Below is a small trained network, with its code and all its weights. Each question gives an input and a target symbol and asks what happens when units are switched off, that is, made to give their printed mean instead of their output.

import numpy as np


def w(rows, s, z=0):
    codes = np.array(rows[::2]) - 128.0
    scale = np.full(codes.shape[1], s)
    scale[-1] = z or s
    return codes * scale


def softmax(a):
    e = np.exp(a - a.max(-1, keepdims=True))
    return e / e.sum(-1, keepdims=True)


def log_softmax(a):
    a = a - a.max(-1, keepdims=True)
    return a - np.log(np.exp(a).sum(-1, keepdims=True))


def net(x, mask):
    ids = ['βγεθλμπτφω'.index(c) for c in x.split()]
    T = len(ids)
    res = E[ids] + P[:T]
    u = 0
    for l in range(2):
        r = res
        for j in range(3):
            rows = slice(2 * j, 2 * j + 2)
            q, k, v = (r @ M[l][rows].T for M in (Q, K, V))
            z = softmax(np.where(np.tri(T) > 0, q @ k.T / 2**0.5, -1e9)) @ v
            o = O[l][rows]
            res = res + np.where(mask[u + j], z, o[:, -1]) @ o[:, :-1]
        u += 3
    return log_softmax(res[-1] @ U[:, :-1].T + U[:, -1])


Q, K, V, O = {}, {}, {}, {}
E = w([
[212,116,106,67,99],'β',
[212,57,163,179,111],'γ',
[123,167,87,142,31],'ε',
[91,228,63,82,252],'θ',
[61,81,104,177,140],'λ',
[195,166,198,110,119],'μ',
[92,157,193,204,73],'π',
[141,24,52,145,137],'τ',
[88,77,166,87,76],'φ',
[104,76,193,163,185],'ω',
],0.013)
P = w([
[131,115,136,118,137],'0',
[126,96,146,124,82],'1',
[117,92,154,113,58],'2',
[114,97,166,110,33],'3',
[118,90,165,117,20],'4',
[116,74,171,117,3],'5',
],0.0056)
Q[0] = w([
[135,24,180,142,83],'L0H1',
[83,227,88,132,196],'L0H1',
[72,129,75,128,205],'L0H2',
[108,9,146,109,90],'L0H2',
[34,167,124,106,128],'L0H3',
[127,180,124,117,186],'L0H3',
],0.013)
K[0] = w([
[79,98,158,140,50],'L0H1',
[154,137,103,129,251],'L0H1',
[118,77,128,120,221],'L0H2',
[44,60,154,96,28],'L0H2',
[214,37,175,187,80],'L0H3',
[201,77,133,109,166],'L0H3',
],0.011)
V[0] = w([
[189,55,167,168,92],'L0H1',
[139,99,72,68,128],'L0H1',
[77,70,147,106,157],'L0H2',
[120,117,55,208,119],'L0H2',
[172,142,93,110,255],'L0H3',
[61,108,147,133,30],'L0H3',
],0.009)
O[0] = w([
[160,69,175,150,77,214],'L0H1',
[147,84,41,75,136,132],'L0H1',
[102,59,166,110,170,164],'L0H2',
[102,108,4,210,110,87],'L0H2',
[222,127,56,177,254,1],'L0H3',
[78,115,160,84,52,232],'L0H3',
],0.0065,0.0066)
Q[1] = w([
[104,123,139,118,51],'L1H1',
[92,78,176,102,89],'L1H1',
[139,153,106,241,184],'L1H2',
[65,37,246,117,70],'L1H2',
[218,161,158,72,78],'L1H3',
[211,131,90,141,144],'L1H3',
],0.011)
K[1] = w([
[88,145,129,128,53],'L1H1',
[48,83,203,94,1],'L1H1',
[164,110,129,203,246],'L1H2',
[45,112,165,139,21],'L1H2',
[143,39,253,18,61],'L1H3',
[228,12,110,147,156],'L1H3',
],0.0093)
V[1] = w([
[45,136,133,84,138],'L1H1',
[122,78,120,106,123],'L1H1',
[161,98,117,10,135],'L1H2',
[96,82,192,134,182],'L1H2',
[125,79,104,137,121],'L1H3',
[162,145,153,146,72],'L1H3',
],0.011)
O[1] = w([
[79,124,142,64,70,254],'L1H1',
[132,77,85,110,114,219],'L1H1',
[198,93,75,9,170,218],'L1H2',
[91,33,254,101,199,192],'L1H2',
[122,76,56,133,104,150],'L1H3',
[218,167,135,118,94,236],'L1H3',
],0.0089,0.008)
U = w([
[240,151,51,85,143,46],'β',
[218,69,153,224,114,66],'γ',
[125,180,48,137,51,171],'ε',
[74,218,99,82,187,254],'θ',
[2,98,97,178,131,141],'λ',
[210,238,215,111,178,135],'μ',
[82,178,219,184,92,99],'π',
[113,43,26,175,139,123],'τ',
[133,82,146,55,124,119],'φ',
[77,116,201,169,206,137],'ω',
],0.0057,0.0043)

Each question gives the input, a string of symbols that net reads in full, and the target symbol t.
The units are the heads (2 rows each of Q, K, V and O). Each row of codes is followed by its name. A weight is (code - 128) times the scale printed after its matrix; where a second scale follows, it is the last column's (O and U).
mask holds one flag per head, layer by layer. A switched-off head (its flag False) gives its mean, the last column of its rows in O, instead of its output. The means were averaged over made-up inputs and are rounded, as every weight is.
A unit's drop is (log p(t) with every unit on - log p(t) with that unit switched off) / (log p(t) with every unit on - log p(t) with every unit switched off).
The circuit of an input: a set's keep is (log p(t) with only the set's units on - log p(t) with every unit switched off) / (log p(t) with every unit on - log p(t) with every unit switched off). Starting from all 6 units, units are removed one at a time, each time the one whose removal leaves the highest keep (on an exact tie, the one counted first), for as long as the keep stays at least 0.8.
units of the circuit, in order: the units of the circuit, biggest drop first
unit that matters most: the unit with the biggest drop
heads that matter: for each layer, one digit per head in row order, 1 if its drop is at least 0.15 and else 0, layers parted by /
drop when u is switched off: that unit's drop, to one decimal
input θ ω θ τ μ θ, target θ: unit that matters most => L0H1
input β μ τ, target τ: heads that matter => 011 / 001
input φ φ ε μ, target ε: heads that matter => 011 / 010
input τ γ τ, target τ: units of the circuit, in order => [L1H3; L0H2; L0H3]
input β γ μ ε γ, target ε: heads that matter => 010 / 010
input φ ε φ φ φ π, target π: heads that matter => 001 / 010
input ω ε τ λ, target ε: units of the circuit, in order => [L1H2; L0H2]
input γ μ λ μ, target μ: units of the circuit, in order => [L1H3; L0H2; L1H1]
input π λ ω, target π: units of the circuit, in order => [L1H2; L0H1]
input τ β ω, target ω: units of the circuit, in order => [L1H2; L0H3]
input ω β γ, target γ: heads that matter => 101 / 100
input λ ε μ ω, target ε: heads that matter => 010 / 010
input γ μ φ φ π μ, target π: units of the circuit, in order => [L0H3; L1H2]
input φ π β, target π: units of the circuit, in order => [L1H2; L0H3; L0H1]
input τ π β, target π: heads that matter => 100 / 010
input λ θ λ, target λ: unit that matters most => L1H3
input β μ φ π ε ω, target ε: units of the circuit, in order => [L1H2; L0H3]
input β φ ε τ, target ε: drop when L1H2 is switched off => 0.9
input φ φ φ ε, target ε: drop when L1H2 is switched off => 0.7
input λ γ τ ω, target ω: drop when L0H2 is switched off => -0.2
